Below are the code and all the weights of a small trained network. Each question names an input and a class and asks about switching units off, where a switched-off unit gives its printed mean instead of its output.

import numpy as np


def w(rows, s, z=0):
    codes = np.array(rows[::2]) - 128.0
    scale = np.full(codes.shape[1], s)
    scale[-1] = z or s
    return codes * scale


def f(y):
    return y / 2 * (1 + np.tanh(0.7978845608 * (y + 0.044715 * y**3)))


def log_softmax(a):
    a = a - a.max(-1, keepdims=True)
    return a - np.log(np.exp(a).sum(-1, keepdims=True))


def net(x, mask):
    res = np.array(x, float).reshape(1, 5) / 4 @ E
    y = f(res @ A[0][:, :-1].T + A[0][:, -1])
    res = res + np.where(mask, y, B[0][:, -1]) @ B[0][:, :-1]
    return log_softmax(res[-1] @ U[:, :-1].T + U[:, -1])


A, B = {}, {}
E = w([
[125,226,93,81,106,64,28],'x0',
[159,100,179,51,102,134,149],'x1',
[119,123,118,130,115,117,131],'x2',
[7,142,140,52,137,156,101],'x3',
[130,120,226,154,7,177,99],'x4',
],0.011)
A[0] = w([
[228,144,95,200,84,95,152,80],'neuron 1',
[90,179,64,225,113,163,119,140],'neuron 2',
[119,73,46,80,192,90,144,149],'neuron 3',
[156,81,124,112,190,44,116,108],'neuron 4',
[153,95,203,181,49,134,95,103],'neuron 5',
[24,189,112,146,183,161,138,252],'neuron 6',
[85,24,126,161,126,193,207,126],'neuron 7',
[230,160,132,156,139,94,165,101],'neuron 8',
[179,254,95,50,67,78,42,192],'neuron 9',
],0.0095,0.0036)
B[0] = w([
[59,163,198,2,89,79,74,206],'neuron 1',
[178,113,88,70,193,202,230,177],'neuron 2',
[155,45,192,122,71,162,8,196],'neuron 3',
[115,66,173,182,121,190,111,169],'neuron 4',
[147,90,155,173,162,183,109,197],'neuron 5',
[148,125,190,57,80,138,115,195],'neuron 6',
[102,125,172,116,199,49,200,221],'neuron 7',
[37,128,156,80,52,160,159,194],'neuron 8',
[181,95,203,150,172,88,168,248],'neuron 9',
],0.0078,0.014)
U = w([
[138,124,154,125,202,41,154,50],'0',
[43,159,149,66,93,107,116,89],'1',
[158,125,126,94,137,145,157,254],'2',
[110,79,144,183,118,154,69,99],'3',
[116,118,134,125,135,103,131,245],'4',
[170,124,62,146,70,107,149,130],'5',
[132,147,11,178,110,129,125,14],'6',
[91,194,32,162,122,134,124,31],'7',
],0.012,0.0061)

Each question gives the input, the list of numbers given to net, and the class t.
The units are the neurons (one row each of A and B). Each row of codes is followed by its name. A weight is (code - 128) times the scale printed after its matrix; where a second scale follows, it is the last column's (A, B and U).
mask holds one flag per neuron, in row order. A switched-off neuron (its flag False) gives its mean, the last column of its row in B, instead of its output. The means were averaged over made-up inputs and are rounded, as every weight is.
A unit's drop is (log p(t) with every unit on - log p(t) with that unit switched off) / (log p(t) with every unit on - log p(t) with every unit switched off).
The circuit of an input: a set's keep is (log p(t) with only the set's units on - log p(t) with every unit switched off) / (log p(t) with every unit on - log p(t) with every unit switched off). Starting from all 9 units, units are removed one at a time, each time the one whose removal leaves the highest keep (on an exact tie, the one counted first), for as long as the keep stays at least 0.8.
circuit, biggest first: the units of the circuit, biggest drop first
unit that matters most: the unit with the biggest drop
top k neurons: the k neurons with the biggest drops, biggest first
drop when u is switched off: that unit's drop, to one decimal
input [-7,-6,-1,-4,1], class 0: unit that matters most => neuron 7
input [8,7,-5,5,-8], class 0: top 2 neurons => neuron 9; neuron 8
input [-5,-8,0,4,-5], class 2: circuit, biggest first => neuron 2; neuron 6
input [-7,4,0,-8,-4], class 1: circuit, biggest first => neuron 8; neuron 1
input [4,-3,-7,-6,-8], class 3: circuit, biggest first => neuron 3; neuron 4
input [4,3,2,3,-3], class 0: top 2 neurons => neuron 9; neuron 8
input [5,2,2,4,3], class 0: top 4 neurons => neuron 9; neuron 8; neuron 1; neuron 3
input [-6,-8,-2,-8,-4], class 1: circuit, biggest first => neuron 1; neuron 8
input [-7,-7,1,-8,2], class 1: top 3 neurons => neuron 1; neuron 8; neuron 9
input [0,-6,-4,4,-6], class 2: top 2 neurons => neuron 2; neuron 6
input [7,8,1,7,8], class 2: circuit, biggest first => neuron 9; neuron 1
input [2,-1,-1,4,-5], class 3: top 3 neurons => neuron 3; neuron 1; neuron 7
input [4,-3,-4,6,-7], class 3: top 3 neurons => neuron 3; neuron 1; neuron 7
input [-4,-8,-2,-3,-5], class 2: unit that matters most => neuron 2
input [-3,1,0,-8,-1], class 1: top 2 neurons => neuron 1; neuron 8
input [-6,4,-3,-7,-1], class 1: top 2 neurons => neuron 8; neuron 1
input [4,-4,2,1,-5], class 3: top 4 neurons => neuron 3; neuron 7; neuron 4; neuron 1
input [0,-1,3,6,8], class 3: circuit, biggest first => neuron 5; neuron 1
input [-4,3,1,-8,-1], class 1: drop when neuron 1 is switched off => 0.3
input [-5,-1,1,2,3], class 0: circuit, biggest first => neuron 7
